Each row is followed by its class.
[ -80 -368  314  -98 -277  151  241  110  -27  -24  586  -35  -52  -49
  -45   37   -8  -42 -129   35  -70  507  218  388 -473   45  153 -182
 -117 -406  107   83  333] | R
[-128  352  509  150 -182 -243 -561  252  376 -202   -5   72 -349  -36
 -247  145   66  -32  269 -133  212  445 -383 -396 -318   29  416  153
  579  104    5  -56 -398] | Y
[-179 -361  282 -222   37  152  844  647  191 -123  367  -14 -300 -327
   48 -206 -384  243  255  103 -554  121 -263  -49  315  275  288 -392
 -412 -464   75   65 -114] | F
[-269  143  457 -115 -282   44 -391  300  258 -388    0  370 -416 -288
  -10  174  276  -93  126 -237  126  -16 -134 -106 -126  253  273  349
  466   85   25  -79   -4] | Q
[ -53  177  468  162 -159 -171 -498  198  305 -191 -206  154 -356 -144
  -64  178   41  -89  147 -155  286  301 -388 -355 -278   73  388  220
  488  145   11   23 -342] | G
[-313   80  462 -109 -242  115 -342  347  408 -341 -246  360 -399 -488
   44  248  303 -108   31 -185  159 -141 -266 -201   81  275  289  371
  392   77  -18  -75  -41] | W
[-113 -413  340 -192   -5   42  805  659  155 -207  453  -28 -267 -357
    2 -327 -344  192  269   -2 -544   19 -140   95  360  299  214 -309
 -405 -322  217   18  -85] | Q
[ -14  120  521  101 -154 -143 -531  196  420 -152 -252   76 -381 -174
 -133  191   12  -64  181  -94  334  343 -402 -255 -169   79  430  224
  450  187  -14   25 -333] | A
[-158 -461  299 -246  -63   61  750  582  184 -179  438   -9 -283 -410
    8 -289 -271  181  262   62 -516    1 -198   20  515  263  285 -309
 -389 -333  155   44  -50] | U
[-162 -396  275 -152 -327  168  503   93   56  -30  559 -145 -107 -138
    1   94  -83   33 -179  116 -149  431  134  463 -350   43  207 -138
 -123 -537   33   94  308] | F
[-170 -486  324 -318  -51   91  797  569  115  -79  428   66 -322 -414
   44 -164 -291  142  273   79 -508  -52 -191   -2  388  283  270 -227
 -434 -473   47   66   -2] | U
[-153 -323  257  -99 -255  131  399  116  -49  -88  667 -123  -60  -60
   32   47  -53    3  -29   41 -164  471  198  387 -378  -53  144 -191
  -83 -474   78   87  314] | X
[  98   85  494  149 -129 -255 -478  122  379 -152 -228   70 -322  -84
  -85  249   10  -52  125  -68  267  374 -425 -266 -325   71  411  168
  503  163   33  -21 -382] | P
[   5  200  535  101 -152 -202 -515  157  357 -147  -96    4 -315  -57
 -151  248   82   31  182 -140  196  428 -351 -188 -373   95  403  230
  445  134    4  -26 -281] | Q
[-159 -365  314 -283   39  130  620  550   58 -113  444   -4 -311 -285
  -19 -204 -283  107  236    3 -486   -4 -110  106  313  343  256 -365
 -387 -385  139   98  -39] | W
[ -90 -518  177 -119  -59   47  373  396  125   43  531  217 -295 -325
  640 -121 -362  162 -126   85 -277  276  -35 -162  -27  349  187 -446
 -315 -768   80   65  164] | E
[-168  111  343 -102 -112  206 -249  221  310 -348 -350  172 -468 -401
  -36  236  264  -79  -59 -166  279 -301 -291  110  329  199   83  379
  436  144  106   -3   81] | Y
[ -81  248  528   86 -142 -178 -543  264  424 -136   -6  112 -351   -7
 -355  169    7   46  268  -98  189  510 -371 -298 -398   51  357  117
  534   98   32  -73 -395] | R
[-240 -195  228 -109 -363  135  459  167   57 -106  792 -102  -78  -86
   44   53   23   25  -87   44 -199  482  189  309 -403  -54  179  -87
  -22 -512   51   62  279] | Y
[-119 -513  365 -321  -44   81  858  566  193 -121  267  -36 -299 -387
   77 -236 -340  201  257   63 -498   20 -295   18  426  302  353 -366
 -432 -383   92   97  -57] | R
[ -94  258  494  113 -226 -251 -443  214  368 -237 -185   78 -354  -61
 -267  131   71  -57  145 -118  186  268 -401 -286 -240   83  389  249
  496   35   -2  -22 -337] | P
[-182  229  301 -154  -70  234 -260  173  257 -334  -25  183 -411 -204
  -57  329  211  -88   16 -211  198 -281 -196  226  311   79 -195  331
  521   85  106    1   73] | P
[-203  117  281 -132  -39  178 -299  229  196 -338 -295  156 -462 -409
  -51  245  199 -142  -25 -150  294 -450 -262  186  265  224  -43  364
  374  199   92   39   88] | J
[-153 -346  283 -127 -373  186  291   13  -61   -1  701  -92  -96   79
   -3   91  -87  -38 -128   -1 -128  469  206  437 -582   -1  222 -128
  -89 -583   92  111  317] | E
[ -38  184  433   82 -120 -185 -460  210  250 -209 -140  209 -380  -58
 -219  147  -18  -94  258 -150  194  242 -337 -191 -290   93  405   71
  422  177    3   -8 -287] | X
[   0 -481   93 -106   -9   90  490  427  106  -61  531  148 -250 -312
  664 -265 -365  141 -120   38 -278  249   68  -89   93  405  207 -559
 -443 -711  154   24  157] | Q
[ -70 -578  167 -215  -92   35  493  315   36    8  620  124 -291 -309
  570 -117 -264  142  -57   77 -311  173   17 -156   88  338  198 -454
 -349 -828   84   27  236] | U
[-255   12  433  -70 -261   55 -301  340  383 -359  -88  416 -395 -417
   59  220  260 -142   96 -179  129  -64 -201 -206  -25  254  285  298
  394  125  -45  -29  -43] | J
[ -57 -623  112 -116   15   13  488  386   85  -23  608  142 -316 -353
  614 -180 -384  172  -51   53 -333  242   43 -139  201  280  171 -540
 -317 -682  113   79   87] | G
[ -30  151  452   60 -183 -165 -550  107  278 -133 -250  201 -328  -55
 -197  187   85 -118  125  -82  277  285 -266 -181 -216  105  410  189
  432   62  -19   26 -193] | X
[-164  111  319 -219  -92  252 -363  173  129 -356 -155  286 -423 -274
  -96  255  299 -134  -53 -152  250 -333  -73  227  270  217  -23  351
  438  133  149   -3  169] | B
[-183 -295  292 -111 -304  178  477  191  -25  -87  757  -23  -93 -100
  -53  116   22   -8  -87   31 -256  408  221  315 -411  -53   65  -56
  -90 -541   87   70  307] | G
[ -91  172  507   84 -226 -177 -529  177  315 -209  -88  108 -400  -78
 -244  126   97 -101  222 -131  234  341 -439 -296 -249  106  543  187
  421  117   47   39 -320] | U
[-198   66  456 -125 -240   57 -330  244  257 -333  -97  369 -394 -260
  163  242  302  -63  105 -257  105  -26 -178 -182   87  206  287  252
  451   95  -35   -9    5] | B
[-241  123  469  -47 -275   38 -338  302  404 -281 -109  398 -338 -366
  140  238  338  -65   98 -148  124   37 -224 -310  -27  210  272  306
  518   47  -16  -98  -15] | Y
[-200 -437  121 -107  -61   80  419  409   62  -87  636  127 -214 -285
  627 -155 -329  167  -47   47 -315  284   -7 -246  -13  289  152 -556
 -263 -705   85   28  128] | F
[ -80 -460  344 -228   54   51  684  632  201  -39  348   70 -324 -442
  154 -171 -336  225  191   79 -502   83 -138   65  324  361  254 -300
 -438 -432  100   28  -42] | Q
[-154 -535  210 -287   36  172  871  508  117  -81  368   68 -335 -339
  -11 -211 -419  154  217   60 -540  -44 -159  146  378  314  263 -408
 -484 -411    1  129  -21] | F
[ -69 -514  163 -104 -134   87  347  353  111   22  553  245 -243 -280
  810 -106 -345  114 -228  -26 -246  258    6 -260   16  359  139 -450
 -336 -842   93  105  197] | E
[-106  208  479   67 -203 -227 -450  184  464 -133   30  152 -415  -22
 -141  252  -56  -28  209 -112  170  382 -433 -374 -368   88  436  106
  488  -40  -32  -28 -407] | W
[ -74 -455  338 -204    1   38  830  532  127  -87  430 -128 -274 -316
   53 -240 -312  191  268   41 -505   68 -189   94  237  228  285 -313
 -386 -351  133  111  -46] | A
[-268 -264  244 -122 -392  178  536  183   73 -100  659 -126 -131  -18
  -75   65  -93  107  -84   92 -271  491   53  305 -513  -93  241  -44
 -116 -610   57   55  226] | E
[-203 -324  249  -69 -314  160  407  225   44  -54  745   28  -69  -87
    8   52 -140    6  -22   61 -184  488  267  425 -466  -63   94 -144
 -123 -440   95  -22  228] | Q
[-209 -407  252 -175 -389  159  510  153   -5 -109  556  -19 -146 -131
  -64   75 -101   21 -147  102 -208  370  174  440 -316   10  174 -166
 -132 -463   14   47  321] | F
[ -52   74  469   45 -194 -169 -476  135  334  -87 -218  130 -376  -55
 -159  183  -16   28  174  -44  148  286 -416 -191 -323  114  465  151
  470  124   64  -38 -334] | E
[-231  171  275 -144  -70  172 -479   87  147 -318 -169  224 -413 -264
  -79  270  265 -200  -57 -193  307 -426 -192  123  162  204  -72  311
  455  116  158  -18  118] | W
[-101 -449  303 -134 -296  254  294  110  -58    8  564   10 -102 -101
    3   54  -91 -113  -99   73  -91  385  258  491 -310   23  111 -239
 -192 -411  109  119  368] | A
[-219  127  317 -122 -120  128 -309  217  272 -469 -105  181 -353 -413
   -5  259  266 -228    7 -124  338 -390 -221   -1  199  139  -23  379
  491  158  188  -93   23] | J
[-124 -302  248 -126 -300  179  408  196  -18  -43  630  -11  -87  -31
   19   50  -50   37 -188  103 -221  439  226  346 -356   40  148 -187
 -195 -595  119   86  329] | B
[-100 -318  232  -55 -293  187  386  152   83  -14  807  -31  -35 -106
   21   59  -71  -28 -138   65 -147  483  257  427 -495  -43   50 -184
 -110 -433  144   58  290] | A
[-175  186  246 -152  -60  194 -362  150  229 -332  -77  191 -441 -267
 -154  163  216 -117   52 -104  313 -297 -221   37  191  222    8  356
  418   -2   94  -47  113] | U
[-156  114  347 -156  -90  198 -301  198  328 -308 -174  177 -401 -370
  -49  327  252 -167  -77 -188  255 -437 -236  114  332  231  -85  389
  381   66  146   25   79] | J
[-235 -334  268 -107 -358  142  404  169  -40  -89  712  -10  -82  -66
  -67   36  -59  -12  -49   52 -229  379  201  439 -532  -37  166 -134
 -118 -451   81   11  336] | E
[-242  251  280 -109 -102  159 -330  179  220 -284 -196  189 -418 -288
   11  270  195 -109   37 -188  282 -295 -276   48  258  101  -30  336
  474  128   27   12   50] | Y
[-129  222  495   61 -106 -162 -472  212  311 -195 -127   61 -369  -48
 -229  229   73    7  259  -52  162  362 -438 -361 -339   89  472  154
  491   55    0  -44 -355] | F
[-172 -372  193  -97 -335  185  391  144  -62  -29  722   21  -81  -36
  -33   32  -94  -53 -106   61 -157  417  320  417 -475    4  152 -150
 -141 -493   54   78  325] | Y
[-139 -520  373 -308  -45   -6  899  558  158  -90  407  -28 -331 -434
   39 -167 -255  179  227  108 -561  -34 -186  110  482  253  277 -251
 -323 -398  136   74  -37] | Y
[ -44 -503   90 -152  -28  104  530  345   68  -87  728  154 -237 -302
  684 -184 -295  124  -77    6 -339  206   79 -179  130  314  112 -557
 -299 -726  127   65  179] | G
[-125 -451  362 -263   -7   34  779  577  186 -127  418 -124 -329 -380
  -19 -235 -249  254  223  112 -584    7 -235   64  363  286  285 -304
 -371 -421  214   87  -22] | A
[ -73 -537   57 -136  -34   98  511  390   83  -80  613  241 -277 -364
  695 -150 -277  136 -123  -18 -361  154   74 -245  141  326  159 -479
 -364 -727   71   71  162] | G
[ -69 -460  412 -248  -24   43  800  590  181  -46  421  -45 -295 -424
   14 -173 -345  161  235   81 -501   42 -202  154  290  256  220 -333
 -382 -342  139   86  -45] | A
[-146 -330  214  -80 -267  187  404  184   72  -81  721  -42  -27  -18
  -14    1  -67   67  -79   78 -171  555  179  213 -485  -26   95 -159
 -100 -498  127   37  244] | R
[-142 -417  394 -261   -8   68  684  530  150  -80  378 -108 -380 -379
  -14 -193 -261  195  240   36 -459   87 -301    9  392  293  321 -260
 -358 -481  105  124  -52] | U
[-165  233  294 -133 -119  224 -230  161  270 -402 -111  180 -383 -268
 -127  285  309  -99  -16 -188  172 -382 -262   87  212  139  -59  394
  483  115  189  -19   94] | G
[-135 -409  323 -132 -313  232  296   91   -4   44  725  -37  -17  -81
    0  183  -35  -70  -60  129 -119  439  274  430 -570  -41   95 -123
 -105 -493  116   42  357] | A
[-158 -336  429 -231   32   -3  696  577  123  -98  350 -118 -306 -374
   86 -125 -283  212  299   28 -506  103 -302   -2  274  242  299 -336
 -319 -458   83  107  -38] | X
[ -87 -447  378 -237   35   12  848  595  194  -80  492  -55 -304 -418
   -7 -196 -358  210  272   58 -635  -10 -272   74  458  285  197 -382
 -425 -391  107  143  -38] | G
[-117  250  516   83 -206 -208 -547  162  352 -176  -55  120 -410  -33
 -181  178   14   -3  213 -167  194  426 -385 -299 -333   50  344  148
  567   69   29  -55 -394] | Q
[-221  113  394  -84 -229   19 -293  252  266 -334  -52  365 -380 -300
  103  210  258  -62   67 -169   81  -83 -229 -144 -116  211  143  271
  552   95   37  -65  -33] | P
[-200   28  485  -33 -269   21 -291  283  345 -341  -44  419 -353 -369
   93  222  306 -118  106 -292   80 -177 -189 -161   35  235  190  298
  476  139   40  -47   26] | G
[-136 -469  139 -186  -92  105  475  447  105 -160  494  154 -227 -364
  637 -208 -249  161 -124  112 -319  179  -17 -282  180  351  240 -451
 -323 -728  172   44  130] | B
[ -95 -492  104 -102  -62   81  496  390  157  -43  500  127 -255 -298
  714 -151 -382  198 -146   98 -277  359  -67 -283   81  323  230 -565
 -321 -783   73   62   90] | F
[ -23 -476    5 -109  -13  113  445  323   54  -35  582  214 -219 -215
  828 -165 -370  142 -138    1 -259  304   70 -320   17  323  164 -566
 -363 -855   61  101  170] | X
[-118 -504  381 -224  -88   24  785  550  226 -104  393  -22 -302 -364
   31 -216 -400  246  228   81 -554   65 -219  197  398  260  174 -353
 -350 -326  172   60  -26] | Q
[-153  261  274 -152  -89  233 -369  152  199 -384    2  182 -354 -161
   44  283  282  -60  -74 -195  223 -293 -172   64  246  150 -142  312
  524   55  254   -9  113] | B
[-172  128  379  -53 -189  113 -414  283  302 -311 -146  426 -389 -267
   67  173  285  -42  -39 -209  125  -33 -175 -280  -95  322  240  257
  406  -36   43  -34   -1] | B
[-201   78  426 -135 -248  123 -303  277  386 -329 -175  354 -365 -305
  124  233  255  -31   69 -222  157  -58 -300 -324  -65  278  267  296
  407   -4   -7  -61  -12] | R
[-198  148  168 -155   -9  274 -287  152  181 -304 -262  184 -395 -370
   19  221  206 -172  -60 -147  316 -466 -187  169  322  202 -124  337
  355  172   70   44   99] | J
